Below is a small trained network, with its code and all its weights. Each question gives an input and a class and asks what happens when units are switched off, that is, made to give their printed mean instead of their output.

import numpy as np


def w(rows, s, z=0):
    codes = np.array(rows[::2]) - 128.0
    scale = np.full(codes.shape[1], s)
    scale[-1] = z or s
    return codes * scale


def norm(h):
    return h / np.sqrt((h * h).mean(-1, keepdims=True) + 1e-5)


def f(y):
    return y / 2 * (1 + np.tanh(0.7978845608 * (y + 0.044715 * y**3)))


def log_softmax(a):
    a = a - a.max(-1, keepdims=True)
    return a - np.log(np.exp(a).sum(-1, keepdims=True))


def net(x, mask):
    res = np.array(x, float).reshape(1, 7) / 4 @ E
    u = 0
    for l in range(2):
        y = f(norm(res) @ A[l][:, :-1].T + A[l][:, -1])
        res = res + np.where(mask[u : u + 10], y, B[l][:, -1]) @ B[l][:, :-1]
        u += 10
    return log_softmax(norm(res)[-1] @ U[:, :-1].T + U[:, -1])


A, B = {}, {}
E = w([
[155,128,63,91,191],'x0',
[107,53,166,87,146],'x1',
[169,158,233,92,166],'x2',
[187,93,153,122,91],'x3',
[135,100,79,114,131],'x4',
[3,141,69,128,58],'x5',
[161,97,202,148,179],'x6',
],0.0041)
A[0] = w([
[209,61,189,78,83,236],'0.n0',
[236,143,59,4,164,208],'0.n1',
[45,121,193,131,90,168],'0.n2',
[209,172,154,162,31,158],'0.n3',
[152,182,41,62,122,81],'0.n4',
[68,102,74,166,62,119],'0.n5',
[83,43,158,109,137,82],'0.n6',
[103,114,99,202,253,167],'0.n7',
[193,82,85,119,40,255],'0.n8',
[191,55,195,84,183,244],'0.n9',
],0.0059,0.0015)
B[0] = w([
[62,207,202,185,169,235],'0.n0',
[59,99,122,180,182,250],'0.n1',
[106,83,74,97,189,192],'0.n2',
[167,147,128,150,121,192],'0.n3',
[101,159,210,133,138,179],'0.n4',
[154,106,177,152,166,217],'0.n5',
[199,126,125,119,161,158],'0.n6',
[149,102,96,165,55,173],'0.n7',
[135,117,144,102,255,220],'0.n8',
[137,176,91,201,91,253],'0.n9',
],0.0063,0.0031)
A[1] = w([
[199,254,128,179,165,209],'1.n0',
[39,54,121,76,92,181],'1.n1',
[12,95,77,90,230,219],'1.n2',
[71,173,112,79,98,247],'1.n3',
[111,51,248,143,103,130],'1.n4',
[207,175,99,133,125,239],'1.n5',
[45,130,136,177,86,241],'1.n6',
[62,66,43,108,172,178],'1.n7',
[116,153,72,220,152,187],'1.n8',
[3,97,139,60,207,136],'1.n9',
],0.0057,0.0014)
B[1] = w([
[114,100,145,96,79,222],'1.n0',
[79,144,114,128,254,172],'1.n1',
[135,142,178,70,119,255],'1.n2',
[100,65,135,106,145,147],'1.n3',
[125,200,127,120,163,151],'1.n4',
[122,90,110,86,93,145],'1.n5',
[158,111,53,104,145,180],'1.n6',
[75,133,149,92,208,205],'1.n7',
[142,112,79,80,185,207],'1.n8',
[83,135,112,100,108,217],'1.n9',
],0.007,0.0057)
U = w([
[29,109,85,50,209,249],'0',
[112,131,127,102,2,24],'1',
[203,60,31,172,141,6],'2',
[186,177,180,220,131,168],'3',
],0.0094,0.0022)

Each question gives the input, the list of numbers given to net, and the class t.
The units are the neurons (one row each of A and B). Each row of codes is followed by its name. A weight is (code - 128) times the scale printed after its matrix; where a second scale follows, it is the last column's (A, B and U).
mask holds one flag per neuron, layer by layer. A switched-off neuron (its flag False) gives its mean, the last column of its row in B, instead of its output. The means were averaged over made-up inputs and are rounded, as every weight is.
A unit's drop is (log p(t) with every unit on - log p(t) with that unit switched off) / (log p(t) with every unit on - log p(t) with every unit switched off).
The circuit of an input: a set's keep is (log p(t) with only the set's units on - log p(t) with every unit switched off) / (log p(t) with every unit on - log p(t) with every unit switched off). Starting from the 12 units with the biggest drops (on a tie, the unit counted first), units are removed one at a time, each time the one whose removal leaves the highest keep (on an exact tie, the one counted first), for as long as the keep stays at least 0.8.
units of the circuit, in order: the units of the circuit, biggest drop first
most important unit: the unit with the biggest drop
top k neurons: the k neurons with the biggest drops, biggest first
k most important neurons of layer l: the k neurons of layer l with the biggest drops, biggest first
drop of u: that unit's drop, to one decimal
input [8,-1,-8,-3,-5,-7,4], class 2: units of the circuit, in order	(0.n7, 1.n1)
input [1,-7,7,1,6,-1,-1], class 3: units of the circuit, in order	(1.n7, 0.n2, 1.n1)
input [1,-1,4,-5,-7,2,6], class 1: 2 most important neurons of layer 1	(1.n1, 1.n7)
input [-3,-7,-4,-5,8,-2,-1], class 2: most important unit	0.n2
input [-1,-5,7,7,2,6,3], class 1: units of the circuit, in order	(1.n1, 1.n7)
input [-8,-3,3,7,-4,6,-1], class 3: 3 most important neurons of layer 0	(0.n3, 0.n1, 0.n5)
input [7,0,3,-6,-6,0,4], class 2: 2 most important neurons of layer 0	(0.n7, 0.n8)
input [-5,-1,-4,-1,-6,-6,-3], class 1: units of the circuit, in order	(1.n0, 0.n1, 1.n1)
input [2,0,0,4,1,-3,0], class 3: 3 most important neurons of layer 0	(0.n0, 0.n9, 0.n2)
input [-7,-7,5,-5,8,2,5], class 1: 3 most important neurons of layer 1	(1.n1, 1.n7, 1.n0)
input [-3,-7,1,2,-8,-7,-8], class 1: units of the circuit, in order	(1.n0, 1.n5)
input [0,2,7,-3,-7,-1,-1], class 1: units of the circuit, in order	(1.n0, 1.n1, 0.n8, 1.n7)
input [7,-3,5,4,1,4,7], class 2: 2 most important neurons of layer 0	(0.n9, 0.n8)
input [-7,6,-8,8,3,-8,6], class 3: most important unit	0.n0
input [2,-5,-4,1,8,-5,6], class 2: top 2 neurons	(0.n7, 1.n1)
input [-6,-8,-4,-6,0,2,-3], class 2: 4 most important neurons of layer 1	(1.n6, 1.n2, 1.n7, 1.n9)
input [-6,-8,6,-1,-7,-4,-1], class 1: 3 most important neurons of layer 1	(1.n0, 1.n1, 1.n5)
input [2,-4,-5,-3,-5,-7,-2], class 2: 2 most important neurons of layer 0	(0.n7, 0.n2)
input [-2,-7,-3,0,-6,0,-7], class 1: top 4 neurons	(0.n1, 1.n1, 1.n0, 1.n7)
input [-4,8,8,-1,3,0,5], class 3: most important unit	0.n9
input [-4,-8,3,-4,4,-4,-1], class 1: 2 most important neurons of layer 1	(1.n0, 1.n5)
input [-6,-7,-6,1,-7,-2,3], class 2: drop of 0.n4	0.2
